Here is a tiny trained network, its code and every weight. The questions are about switching its units off for an input and a class, where a switched-off unit gives its printed mean instead of its output.

import numpy as np


def w(rows, s, z=0):
    codes = np.array(rows[::2]) - 128.0
    scale = np.full(codes.shape[1], s)
    scale[-1] = z or s
    return codes * scale


def norm(h):
    return h / np.sqrt((h * h).mean(-1, keepdims=True) + 1e-5)


def f(y):
    return y / 2 * (1 + np.tanh(0.7978845608 * (y + 0.044715 * y**3)))


def log_softmax(a):
    a = a - a.max(-1, keepdims=True)
    return a - np.log(np.exp(a).sum(-1, keepdims=True))


def net(x, mask):
    res = np.array(x, float).reshape(1, 4) / 4 @ E
    u = 0
    for l in range(2):
        y = f(norm(res) @ A[l][:, :-1].T + A[l][:, -1])
        res = res + np.where(mask[u : u + 11], y, B[l][:, -1]) @ B[l][:, :-1]
        u += 11
    return log_softmax(norm(res)[-1] @ U[:, :-1].T + U[:, -1])


A, B = {}, {}
E = w([
[125,102,87,46,106,84,44,70,92],'x0',
[131,117,108,101,166,117,156,156,128],'x1',
[205,169,210,72,107,123,111,177,151],'x2',
[253,56,110,159,110,98,187,93,124],'x3',
],0.0059)
A[0] = w([
[118,78,94,26,85,51,102,53,123,84],'0.n1',
[234,154,185,52,123,226,114,178,118,86],'0.n2',
[70,77,4,236,215,157,108,56,118,148],'0.n3',
[142,134,169,240,232,166,146,136,168,52],'0.n4',
[199,138,220,36,123,158,95,158,171,61],'0.n5',
[157,82,108,31,186,129,10,26,135,25],'0.n6',
[204,81,99,150,104,76,166,88,184,31],'0.n7',
[156,211,141,193,125,187,213,164,172,3],'0.n8',
[24,235,77,86,132,163,57,204,125,32],'0.n9',
[226,26,135,144,136,140,158,81,79,73],'0.n10',
[188,131,186,105,116,124,66,198,190,68],'0.n11',
],0.0049,0.0016)
B[0] = w([
[96,124,164,160,187,143,209,108,188,216],'0.n1',
[90,147,31,164,102,98,124,104,61,200],'0.n2',
[154,218,98,173,75,28,68,188,64,252],'0.n3',
[93,133,217,83,209,108,125,55,161,184],'0.n4',
[68,180,70,229,129,58,103,169,70,201],'0.n5',
[125,139,253,155,209,107,184,113,203,214],'0.n6',
[111,163,121,65,90,232,119,122,82,190],'0.n7',
[67,97,139,116,190,111,137,66,214,194],'0.n8',
[206,59,116,58,62,216,171,146,108,226],'0.n9',
[106,77,124,95,77,207,75,168,127,220],'0.n10',
[110,124,79,171,130,103,139,116,87,177],'0.n11',
],0.006,0.0046)
A[1] = w([
[99,160,140,104,126,162,92,154,156,114],'1.n1',
[138,122,156,131,161,159,141,144,165,157],'1.n2',
[119,85,105,91,77,248,125,157,114,48],'1.n3',
[158,90,149,123,96,112,136,143,146,75],'1.n4',
[144,124,150,65,136,80,91,83,95,53],'1.n5',
[132,187,81,167,99,76,124,141,94,73],'1.n6',
[182,174,153,120,126,114,100,169,142,79],'1.n7',
[114,133,85,113,158,126,157,138,135,170],'1.n8',
[101,91,153,107,179,94,122,64,201,5],'1.n9',
[91,127,158,132,185,121,120,117,111,210],'1.n10',
[177,86,107,146,140,157,125,102,128,48],'1.n11',
],0.011,0.0015)
B[1] = w([
[202,81,92,101,121,148,108,115,113,158],'1.n1',
[112,121,116,158,141,70,86,60,128,174],'1.n2',
[215,181,193,2,103,215,126,94,49,245],'1.n3',
[121,186,110,84,133,174,96,149,75,138],'1.n4',
[100,141,120,216,182,124,193,82,171,148],'1.n5',
[71,33,9,141,141,34,65,246,145,254],'1.n6',
[73,82,83,159,76,49,111,181,131,131],'1.n7',
[141,148,98,130,65,116,56,93,103,146],'1.n8',
[86,156,172,191,155,130,177,110,209,218],'1.n9',
[206,114,159,132,90,148,173,92,107,187],'1.n10',
[136,166,171,21,100,197,79,157,96,154],'1.n11',
],0.007,0.0073)
U = w([
[93,87,5,182,114,15,64,242,80,107],'0',
[210,157,165,1,95,236,108,118,47,253],'1',
[126,151,211,229,190,114,207,51,196,20],'2',
],0.0087,0.00069)

Each question gives the input, the list of numbers given to net, and the class t.
The units are the neurons (one row each of A and B). Each row of codes is followed by its name. A weight is (code - 128) times the scale printed after its matrix; where a second scale follows, it is the last column's (A, B and U).
mask holds one flag per neuron, layer by layer. A switched-off neuron (its flag False) gives its mean, the last column of its row in B, instead of its output. The means were averaged over made-up inputs and are rounded, as every weight is.
A unit's drop is (log p(t) with every unit on - log p(t) with that unit switched off) / (log p(t) with every unit on - log p(t) with every unit switched off).
The circuit of an input: a set's keep is (log p(t) with only the set's units on - log p(t) with every unit switched off) / (log p(t) with every unit on - log p(t) with every unit switched off). Starting from the 12 units with the biggest drops (on a tie, the unit counted first), units are removed one at a time, each time the one whose removal leaves the highest keep (on an exact tie, the one counted first), for as long as the keep stays at least 0.8.
units of the circuit, in order: the units of the circuit, biggest drop first
top k neurons: the k neurons with the biggest drops, biggest first
k most important neurons of layer l: the k neurons of layer l with the biggest drops, biggest first
drop when u is switched off: that unit's drop, to one decimal
input [-1,7,4,-3], class 0: units of the circuit, in order	[0.n5]
input [-7,6,-1,-7], class 1: top 2 neurons	[0.n9; 0.n6]
input [6,-3,-5,0], class 2: units of the circuit, in order	[0.n6; 1.n9]
input [-4,-5,-1,-3], class 2: top 2 neurons	[0.n8; 0.n4]
input [-8,-2,8,8], class 0: top 3 neurons	[0.n9; 1.n3; 0.n5]
input [1,-1,-6,7], class 1: 2 most important neurons of layer 1	[1.n3; 1.n11]
input [7,-7,-4,-7], class 1: top 3 neurons	[0.n9; 0.n4; 0.n8]
input [-2,5,8,8], class 0: 2 most important neurons of layer 0	[0.n5; 0.n9]
input [8,-4,7,6], class 2: 2 most important neurons of layer 0	[0.n6; 0.n3]
input [2,-7,-7,-8], class 1: top 3 neurons	[0.n9; 0.n5; 1.n3]
input [-7,6,8,2], class 0: top 2 neurons	[0.n2; 0.n5]
input [7,4,5,3], class 2: top 2 neurons	[0.n6; 0.n3]
input [8,-4,-1,-5], class 2: drop when 0.n6 is switched off	0.2
input [-2,6,-4,-5], class 1: units of the circuit, in order	[0.n9]
input [-7,8,-5,-8], class 1: drop when 0.n6 is switched off	0.2
input [4,-7,4,-1], class 0: drop when 0.n5 is switched off	2.2
